Here is a tiny trained network, its code and every weight. The questions are about switching its units off for an input and a class, where a switched-off unit gives its printed mean instead of its output.

import numpy as np


def w(rows, s, z=0):
    codes = np.array(rows[::2]) - 128.0
    scale = np.full(codes.shape[1], s)
    scale[-1] = z or s
    return codes * scale


def f(y):
    return np.maximum(y, 0)


def log_softmax(a):
    a = a - a.max(-1, keepdims=True)
    return a - np.log(np.exp(a).sum(-1, keepdims=True))


def net(x, mask):
    res = np.array(x, float).reshape(1, 7) / 4 @ E
    y = f(res @ A[0][:, :-1].T + A[0][:, -1])
    res = res + np.where(mask, y, B[0][:, -1]) @ B[0][:, :-1]
    return log_softmax(res[-1] @ U[:, :-1].T + U[:, -1])


A, B = {}, {}
E = w([
[143,140,126,161],'x0',
[92,193,114,211],'x1',
[3,40,24,225],'x2',
[143,162,101,138],'x3',
[163,67,251,91],'x4',
[201,137,102,150],'x5',
[182,119,94,209],'x6',
],0.0066)
A[0] = w([
[140,115,103,116,32],'n0',
[147,9,148,60,156],'n1',
[154,177,106,142,74],'n2',
[64,81,115,116,156],'n3',
[150,87,72,195,103],'n4',
[198,41,163,145,182],'n5',
[145,213,153,121,252],'n6',
[136,107,190,187,157],'n7',
[108,144,177,87,236],'n8',
[45,154,57,138,220],'n9',
[204,146,103,65,76],'n10',
[122,74,22,165,109],'n11',
[206,167,73,151,130],'n12',
[184,129,138,110,143],'n13',
[47,162,162,113,98],'n14',
[164,86,68,158,123],'n15',
[124,128,199,49,251],'n16',
[225,176,87,81,222],'n17',
[159,91,103,82,217],'n18',
],0.012,0.0035)
B[0] = w([
[132,173,160,143,130],'n0',
[198,61,176,102,230],'n1',
[146,60,156,143,163],'n2',
[135,79,89,96,201],'n3',
[129,218,75,113,212],'n4',
[230,113,145,75,218],'n5',
[90,15,64,136,220],'n6',
[110,138,12,124,175],'n7',
[159,89,72,134,203],'n8',
[154,132,29,116,254],'n9',
[169,83,136,43,197],'n10',
[104,204,115,91,247],'n11',
[236,121,139,152,204],'n12',
[175,59,135,130,188],'n13',
[111,101,92,172,163],'n14',
[164,193,106,118,191],'n15',
[152,87,46,149,250],'n16',
[184,2,169,129,241],'n17',
[199,77,221,105,187],'n18',
],0.0068,0.0085)
U = w([
[85,144,23,86,171],'0',
[124,125,185,122,36],'1',
[250,214,120,253,6],'2',
[73,92,206,151,3],'3',
[152,62,71,182,209],'4',
[115,172,121,97,39],'5',
[232,7,189,2,212],'6',
],0.0077,0.0035)

Each question gives the input, the list of numbers given to net, and the class t.
The units are the neurons (one row each of A and B). Each row of codes is followed by its name. A weight is (code - 128) times the scale printed after its matrix; where a second scale follows, it is the last column's (A, B and U).
mask holds one flag per neuron, in row order. A switched-off neuron (its flag False) gives its mean, the last column of its row in B, instead of its output. The means were averaged over made-up inputs and are rounded, as every weight is.
A unit's drop is (log p(t) with every unit on - log p(t) with that unit switched off) / (log p(t) with every unit on - log p(t) with every unit switched off).
The circuit of an input: a set's keep is (log p(t) with only the set's units on - log p(t) with every unit switched off) / (log p(t) with every unit on - log p(t) with every unit switched off). Starting from the 12 units with the biggest drops (on a tie, the unit counted first), units are removed one at a time, each time the one whose removal leaves the highest keep (on an exact tie, the one counted first), for as long as the keep stays at least 0.8.
units of the circuit, in order: the units of the circuit, biggest drop first
unit that matters most: the unit with the biggest drop
k most important neurons: the k neurons with the biggest drops, biggest first
drop when u is switched off: that unit's drop, to one decimal
input [1,4,1,-1,4,-3,-1], class 4: unit that matters most	n11
input [0,-7,1,-5,-6,-4,1], class 0: units of the circuit, in order	[n17 n5]
input [-7,7,-7,7,-4,-8,5], class 4: units of the circuit, in order	[n6 n5]
input [2,0,0,4,-8,6,1], class 2: units of the circuit, in order	[n12 n15]
input [-1,-7,5,6,-8,3,2], class 0: 2 most important neurons	[n11 n9]
input [5,-3,7,0,-8,3,8], class 2: 3 most important neurons	[n12 n15 n6]
input [6,8,5,-3,8,-7,6], class 0: 2 most important neurons	[n7 n17]
input [-3,7,-1,-2,6,4,2], class 4: drop when n10 is switched off	0.2
input [3,-3,5,3,-2,4,6], class 2: drop when n6 is switched off	0.1
input [-6,8,-7,-4,-2,-5,-1], class 4: drop when n16 is switched off	0.1
input [7,-5,7,8,3,7,3], class 0: drop when n3 is switched off	-0.1
